Input:   7.9  50.9 -18.2  28.8 -12.4   0.1  12.3
Output: 7.9, 12.3

Input: 63.1  1.2  4.5 11.6 12.7
Output: 63.1, 12.7

Input: -42.6  42.9  27.1 -51.9 -41.2 -23.2  45.6
Output: -42.6, 45.6

Input:  -8.4 -48.1  11.9   8.2  47.2  24.8  25.6
Output: -8.4, 25.6

Input: -23.2  13.9 -36.7  15.7 -51.6
Output: -23.2, -51.6

Input:
 -3.7  25.9 -53.6 -14.1 -49.9   6.4
-24.1 -46.2  33.9 -58.3  15.4 -32.4
-45.4  53.8  15.5 -15.9  54.2 -38.3
Output: -3.7, -38.3
---
-0.041   0.014  -0.120   0.144   0.181   0.037 ==> -0.041
 -5.7   10.3   -9.5    2.2  -12.8   -0.3 ==> -5.7
 102.2  -122.4  -114.4   -80.1 ==> 102.2
-1.3   1.7   0.2  -0.3   1.0 ==> -1.3
  87.2   125.7  -119.0    61.5 ==> 87.2
 0.132  -0.175  -0.014   0.101  -0.039  -0.017   0.023 ==> 0.132
 1.2   0.2  -1.3   0.5 ==> 1.2
 0.720   0.996  -1.051   0.761   1.807   1.857 ==> 0.720
-0.13  -0.16   0.06   0.03   0.18  -0.18 ==> -0.13
-0.14  -0.17   0.00   0.16   0.13 ==> -0.14
---
 17.7   56.4   13.3   36.2  -37.9  -33.1    0.0
-26.1   10.9  -21.7  -37.7  -33.1   33.6   58.4
Out: 33.6

-9.5  24.6  52.0  27.0  37.6  10.9  -7.0 Out: 10.9

 59.6   -7.3  -22.9  -36.8   12.2
-19.4    6.4  -28.0  -29.3   25.3
-23.4    6.2  -33.4   47.5  -23.1
Out: 47.5

-59.1  -42.4  -39.3  -12.2   11.8  -44.0   19.0 Out: -44.0

-26.0  -11.3  -32.7   48.5 Out: -32.7

 10.0   62.3   24.3  -18.3    8.6   26.1 Out: 8.6
---
Input:
array([[55, 58, 96, 50, 10],
       [37, 78, 54,  9, 11]])
Output: 55

Input:
array([[184,   1, 194, 217, 189],
       [193,  93, 202, 252, 163]])
Output: 184

Input:
array([[8327, 5907, 9762, 8243],
       [2405, 3722, 3486, 9981]])
Output: 8327

Input:
array([[188, 959, 121, 808],
       [596, 268, 450, 153]])
Output: 188

Input:
array([[ -8, -11, -23,  -4, -13],
       [ 41, -30, -31, -23,  -5]])
Output: -8

Input:
array([[7, 6, 2, 2],
       [7, 7, 3, 3]])
Output: 7
---
[[ 14.4  -5.1  17.8  -2.0]
 [  9.8  -7.4  10.6  -5.6]
 [ -4.1 -11.9   7.7  -1.0]] ans = 10.6

[-0.04 -0.17 -0.06  0.11  0.04] ans = -0.04

[ 0.01  0.12  0.02  0.14 -0.11] ans = 0.02

[-12.92  -7.01  11.36  -2.28 -10.15 -14.22] ans = -7.01

[[ -5.0  -0.2   2.3  -2.5   1.2]
 [ 18.5  -3.4 -16.9   2.6 -10.1]
 [-15.2  -0.1   5.1  -5.5   4.1]] ans = 4.1

[  0.868 -11.392  10.281  -0.028  -5.098  -3.916] ans = -0.028

[ -42.81   18.13   -6.73 -185.65   34.33  102.97  -12.31] ans = 18.13

[[  23.05  108.61   68.98 -129.83  175.21   71.39    8.79]
 [  97.46   32.96   40.46   -6.37  107.82   10.61  -29.39]] ans = 107.82
---
((1.101, -1.255, -0.557, -1.164), (0.205, -0.882, 0.295, -0.541)) out 0.295
((-3.038, -4.702, 0.339, 13.877), (0.254, -5.501, -4.675, 11.276), (-18.338, -5.049, -4.745, -5.579)) out -4.675
((-1.2, -8.7, -11.7, 6.7), (-8.3, -13.8, -1.4, 1.5), (-7.7, -12.8, -2.8, 14.8)) out -1.4
((0.21, -0.19, -0.18, 0.21), (-0.19, 0.21, 0.21, -0.20), (-0.19, 0.20, 0.20, -0.19)) out 0.21
((-46.688, 18.417, -67.291, -80.346), (119.290, -50.084, -12.151, -130.543), (-202.955, -83.605, -80.548, -92.928)) out -12.151
((0.180, 0.151, 0.082, -0.023), (-0.107, -0.141, -0.104, -0.018)) out -0.104
---
array([ 20,  37,  31,  16, -33,   3]) ans = 31
array([557, 107, 359, 624, 723, 876]) ans = 359
array([742, 431,  75, 715, 771,   2]) ans = 75
array([  5,  48, -47,  49,  10,   8]) ans = -47
array([2091, 5136, 8857, 6249, 6499, 8740]) ans = 8857
array([ 519, -127, -624, -567, -525, -492]) ans = -624
---
array([[-54.4, -37.8,  16.4, -16.5,  61.5,   3.4],
       [-20.2,  49.4, -11.7, -57.2, -12.9, -26.5],
       [-39.9, -44.9, -23.9,   7.1, -22.6,  -2.1]]) -> -16.5

array([[  6.6,  17.6, -20.8,   1.3, -60.2],
       [  0.7,  -2.1,   4.0,  -0.1,  -0.3],
       [ -1.1,  -7.6,   5.2,  -5.8,  21.2]]) -> -20.8

array([[-43.9, -50.5,  14.9,  16.6,   3.6, -51.1],
       [-10.2,  10.5, -32.5,  38.0, -27.2,   6.5],
       [  8.3,  -3.9,  -4.2, -24.4, -14.9, -46.3]]) -> 16.6

array([[-23.5, -25.6, -61.1, -37.2,  -6.6],
       [ 26.2,  33.0,   3.1, -12.3, -28.7],
       [-32.2,   2.9,   3.2,  32.4,  43.9]]) -> -61.1

array([[ -4.0,   5.4, -22.3,  29.3,   2.4],
       [ 59.8, -25.9, -35.4,  -5.1, -24.5],
       [-13.6, -43.4,  -1.3,   7.1, -20.9]]) -> -22.3

array([[-25.9,  -0.8, -32.7,  15.9,  20.3,  41.6],
       [-18.2,  46.0,  33.0,   6.2,  40.7,  22.9],
       [-15.9, -20.4,   5.0,   1.4, -13.4,  47.2]]) -> 15.9
---
-31  -47   37   40
-32  -18   48   48
--> -31, 48

9868  1401  5387  2528  8314 --> 9868, 8314

362  802  880  631  990  136  869 --> 362, 869

5971  6980  5252  7989  1741  7045  9337 --> 5971, 9337

 64  107  128   34  101
 49   64  204  114  101
164   49   52  134  101
--> 64, 101

-740   656  -169   812 --> -740, 812

988  523  896  997  234  274  885 --> 988, 885

704  637  595  629  228  659  789 --> 704, 789

 -8  -37   33  -45  -24   43 --> -8, 43
---
[[ 15.2  63.9   4.0   1.9  14.6 -10.7]
 [ 18.3   7.7  33.6 -29.3  54.1 -14.1]
 [ 45.2   5.3  30.6 -26.1  21.2 -12.6]] out -14.1

[[-43.0 -50.6 -55.6 -52.5 -44.0 -47.9]
 [-51.7 -47.6 -48.2 -42.5 -50.2 -52.3]
 [-53.0 -53.1 -45.2 -49.9 -52.7 -56.1]] out -52.3

[[ -0.4  -5.1 -12.7 -20.6]
 [ 64.3  62.5  49.9  30.0]
 [ 52.5  49.3  53.2  64.1]] out 30.0

[[  2.2  47.2  19.4  35.9  21.0  28.0]
 [ -2.1 -31.8 -10.9  -2.4  -9.1 -11.7]
 [-11.0 -12.7  -1.6  -6.0 -24.0  -6.4]] out -11.7

[[  0.7  12.5  24.2  49.1 -14.9]
 [ 58.3 -13.9 -35.0  28.6   5.1]
 [  6.6   4.9   4.6 -30.5  14.0]] out 5.1

[[-17.9 -37.4  20.2 -38.3  57.1 -13.8  22.8]
 [ 52.2  -9.1  -4.8  22.3  50.5 -29.9 -34.7]
 [ -4.5 -49.4  20.7  15.1  50.5  -3.3 -33.6]] out -34.7

[[ -4.1   2.5 -35.4 -61.1 -16.0  -8.0  13.7]
 [-37.0 -42.0  -3.0 -50.9 -26.4 -33.5  42.3]
 [  3.4 -22.8   8.8 -35.6 -43.6  17.9  62.9]] out 42.3

[[  4.4 -44.5  -8.6  28.4 -43.7 -59.6]
 [  8.6 -39.5  16.7   8.2 -37.2 -32.0]
 [  3.7 -40.9  -8.5  27.3 -39.2 -55.7]] out -32.0
---
 1.51  -1.58   1.27   0.90   0.88  -1.39 -> 1.51
-0.02   0.00  -0.11   0.10   0.13   0.04  -0.02 -> -0.02
-189.45    82.12   151.29  -152.53    45.71  -163.09 -> -189.45
 1.01  -1.24  -1.01  -0.18 -> 1.01
-13.856    5.736   15.097   14.203    0.114 -> -13.856
 -3.62  -14.02   -0.52  -10.99    3.74  -10.47   11.82 -> -3.62
---
-61.2   9.5  36.0 -42.3  16.1 >> 36.0

39.2 34.3 56.3 42.0 54.5 38.8 33.9 >> 42.0

 24.0 -57.2 -44.9  11.5  16.2   9.0  15.0 >> 11.5

-25.7   0.5 -47.2  50.5 -41.8 >> -47.2

 -6.8  -2.2 -15.2 -11.5 -11.4
 11.8  14.4  -7.8 -11.4   1.7
  7.3  57.8  29.4   4.1  19.4
>> -7.8

-33.1  26.7  23.0 -41.7 -20.5 -61.7 -15.5 >> -41.7

-24.4 -19.0   5.2 -60.0 -29.9 -28.0 -18.5 >> -60.0

-22.7  14.9 -17.3  27.7  13.1  58.9  -6.6 >> 27.7
